[[ 18.0   0.8   2.0  -7.8]
 [ 52.6 -58.8 -61.9  -2.4]
 [-13.2  -6.8  -5.9 -50.2]
 [-21.4   2.7   2.6 -36.9]]
:
[[ 18.0   0.8]
 [ 52.6 -58.8]
 [-13.2  -6.8]]

[[ 8.1 -3.7]
 [ 8.3 -0.4]
 [41.1 24.8]
 [62.1 47.7]]
:
[[ 8.1 -3.7]
 [ 8.3 -0.4]
 [41.1 24.8]]

[[ 20.3  46.0]
 [ 19.9 -19.1]
 [-10.7  -9.7]
 [-18.8  47.7]
 [  0.7  -8.1]]
:
[[ 20.3  46.0]
 [ 19.9 -19.1]
 [-10.7  -9.7]]

[[-13.9 -17.4 -23.0]
 [ 61.0  16.3  10.4]
 [-14.3  13.7   1.3]
 [ 16.9 -14.9  -2.6]
 [ 17.8  -5.0  -1.2]]
:
[[-13.9 -17.4]
 [ 61.0  16.3]
 [-14.3  13.7]]

[[  9.0 -35.9  19.8 -34.6  11.8]
 [-22.7  -4.5  -4.4 -15.4  60.2]
 [ 16.2 -36.2 -31.4 -21.6   0.9]]
:
[[  9.0 -35.9]
 [-22.7  -4.5]
 [ 16.2 -36.2]]

[[ -6.6  -2.5  -0.3 -19.8 -14.9]
 [ -6.8   1.8 -17.4 -29.9 -36.5]
 [ -4.6  10.7 -33.5 -33.0 -65.4]]
:
[[-6.6 -2.5]
 [-6.8  1.8]
 [-4.6 10.7]]

[[-23.0 -12.5 -59.1  15.8]
 [  5.5   9.2 -31.4 -18.0]
 [ -0.8   3.4 -18.8  11.0]]
:
[[-23.0 -12.5]
 [  5.5   9.2]
 [ -0.8   3.4]]

[[-13.3  37.7]
 [-25.0   6.8]
 [-41.2 -18.0]
 [ 14.9  49.2]
 [-18.0  15.2]]
:
[[-13.3  37.7]
 [-25.0   6.8]
 [-41.2 -18.0]]
